Here is a tiny trained network, its code and every weight. The questions are about switching its units off for an input and a class, where a switched-off unit gives its printed mean instead of its output.

import numpy as np


def w(rows, s, z=0):
    codes = np.array(rows[::2]) - 128.0
    scale = np.full(codes.shape[1], s)
    scale[-1] = z or s
    return codes * scale


def norm(h):
    return h / np.sqrt((h * h).mean(-1, keepdims=True) + 1e-5)


def f(y):
    return np.maximum(y, 0)


def log_softmax(a):
    a = a - a.max(-1, keepdims=True)
    return a - np.log(np.exp(a).sum(-1, keepdims=True))


def net(x, mask):
    res = np.array(x, float).reshape(1, 2) / 4 @ E
    u = 0
    for l in range(2):
        y = f(norm(res) @ A[l][:, :-1].T + A[l][:, -1])
        res = res + np.where(mask[u : u + 12], y, B[l][:, -1]) @ B[l][:, :-1]
        u += 12
    return log_softmax(norm(res)[-1] @ U[:, :-1].T + U[:, -1])


A, B = {}, {}
E = w([
[182,157,129,171,78,80,164,95,84,163],'x0',
[140,59,120,141,99,97,146,253,245,143],'x1',
],0.0014)
A[0] = w([
[59,130,43,193,178,170,28,111,106,5,14],'0.n1',
[80,109,114,94,147,153,211,147,145,140,21],'0.n2',
[101,58,157,104,104,112,95,202,201,117,106],'0.n3',
[15,122,105,21,249,248,19,132,133,40,122],'0.n4',
[3,112,153,21,248,249,58,149,148,33,74],'0.n5',
[144,86,107,147,117,116,143,248,247,129,115],'0.n6',
[73,100,86,119,104,64,156,155,155,154,4],'0.n7',
[164,177,148,122,135,133,121,56,55,138,59],'0.n8',
[124,86,149,82,185,174,102,130,129,102,21],'0.n9',
[125,128,62,198,206,206,110,125,123,93,16],'0.n10',
[17,128,118,21,245,247,27,129,129,53,114],'0.n11',
[17,125,156,18,245,248,21,127,128,61,116],'0.n12',
],0.0027,0.003)
B[0] = w([
[103,201,218,78,44,40,96,67,171,207,158],'0.n1',
[208,109,107,142,175,135,214,139,74,166,129],'0.n2',
[182,219,76,169,113,113,161,16,28,161,202],'0.n3',
[19,80,143,22,240,237,19,18,164,122,252],'0.n4',
[103,145,89,97,156,168,102,58,113,177,238],'0.n5',
[132,64,200,141,72,73,144,230,175,124,238],'0.n6',
[190,147,176,189,59,60,190,169,112,218,134],'0.n7',
[195,141,70,196,64,65,195,160,122,113,180],'0.n8',
[203,96,83,197,106,109,199,205,122,126,143],'0.n9',
[55,33,198,48,212,213,52,217,226,206,134],'0.n10',
[5,22,200,7,249,246,6,35,223,226,244],'0.n11',
[16,37,198,17,242,239,15,65,211,204,246],'0.n12',
],0.0025,0.0049)
A[1] = w([
[173,246,51,162,122,120,154,18,3,160,142],'1.n1',
[48,154,171,45,226,230,37,67,100,86,4],'1.n2',
[16,123,173,14,241,236,14,72,113,168,228],'1.n3',
[15,75,168,26,202,199,25,146,178,182,180],'1.n4',
[11,73,143,16,184,191,23,139,177,165,197],'1.n5',
[166,203,65,169,130,132,143,65,51,99,56],'1.n6',
[23,156,155,19,221,221,18,66,100,144,170],'1.n7',
[27,72,143,32,197,199,37,169,186,149,127],'1.n8',
[31,153,186,16,242,240,24,73,108,173,169],'1.n9',
[19,129,161,17,226,226,20,79,131,140,224],'1.n10',
[156,202,49,171,121,126,145,91,68,109,73],'1.n11',
[119,196,44,115,221,216,136,60,61,52,119],'1.n12',
],0.0031,0.0021)
B[1] = w([
[84,226,29,94,241,241,101,57,30,10,176],'1.n1',
[29,77,155,39,174,174,39,191,198,131,197],'1.n2',
[4,32,228,4,205,206,2,34,224,224,255],'1.n3',
[11,144,156,9,205,205,9,38,103,147,235],'1.n4',
[10,163,110,9,222,223,9,29,92,108,233],'1.n5',
[203,143,98,199,120,118,196,158,122,101,154],'1.n6',
[10,47,201,12,151,153,11,91,215,197,231],'1.n7',
[20,110,149,18,211,212,15,41,135,149,215],'1.n8',
[10,57,183,11,150,141,12,105,207,184,241],'1.n9',
[11,38,217,11,191,193,10,57,220,214,244],'1.n10',
[196,159,94,189,126,127,187,136,104,73,152],'1.n11',
[160,63,162,156,46,46,148,213,202,186,151],'1.n12',
],0.0028,0.0091)
U = w([
[3,5,251,3,253,253,3,4,251,250,242],'0',
[250,4,252,251,5,5,251,253,252,250,135],'1',
[251,253,3,252,246,247,252,5,3,3,5],'2',
],0.0032,0.002)

Each question gives the input, the list of numbers given to net, and the class t.
The units are the neurons (one row each of A and B). Each row of codes is followed by its name. A weight is (code - 128) times the scale printed after its matrix; where a second scale follows, it is the last column's (A, B and U).
mask holds one flag per neuron, layer by layer. A switched-off neuron (its flag False) gives its mean, the last column of its row in B, instead of its output. The means were averaged over made-up inputs and are rounded, as every weight is.
A unit's drop is (log p(t) with every unit on - log p(t) with that unit switched off) / (log p(t) with every unit on - log p(t) with every unit switched off).
unit that matters most: the unit with the biggest drop
top k neurons: the k neurons with the biggest drops, biggest first
top k neurons in layer l: the k neurons of layer l with the biggest drops, biggest first
drop when u is switched off: that unit's drop, to one decimal
input [3,5], class 1: top 2 neurons	0.n11, 0.n12
input [5,5], class 1: top 4 neurons	0.n11, 0.n12, 1.n5, 1.n3
input [0,4], class 1: top 4 neurons	0.n11, 0.n12, 0.n4, 0.n6
input [4,8], class 1: unit that matters most	0.n11
input [6,-3], class 2: top 2 neurons	0.n11, 0.n12
input [0,7], class 1: top 3 neurons	0.n11, 0.n12, 0.n4
input [1,1], class 1: top 2 neurons in layer 1	1.n5, 1.n4
input [8,5], class 1: top 3 neurons	0.n11, 0.n12, 1.n5
input [6,-5], class 2: top 2 neurons	0.n11, 0.n12
input [6,5], class 1: top 4 neurons in layer 1	1.n5, 1.n3, 1.n4, 1.n10
input [8,6], class 1: top 2 neurons in layer 1	1.n3, 1.n5
input [3,3], class 1: top 4 neurons in layer 1	1.n5, 1.n4, 1.n3, 1.n10
input [1,-2], class 2: drop when 0.n4 is switched off	1.1
input [6,-2], class 2: drop when 0.n12 is switched off	0.3
input [6,6], class 1: drop when 1.n4 is switched off	0.1
input [6,8], class 1: top neuron	1.n3
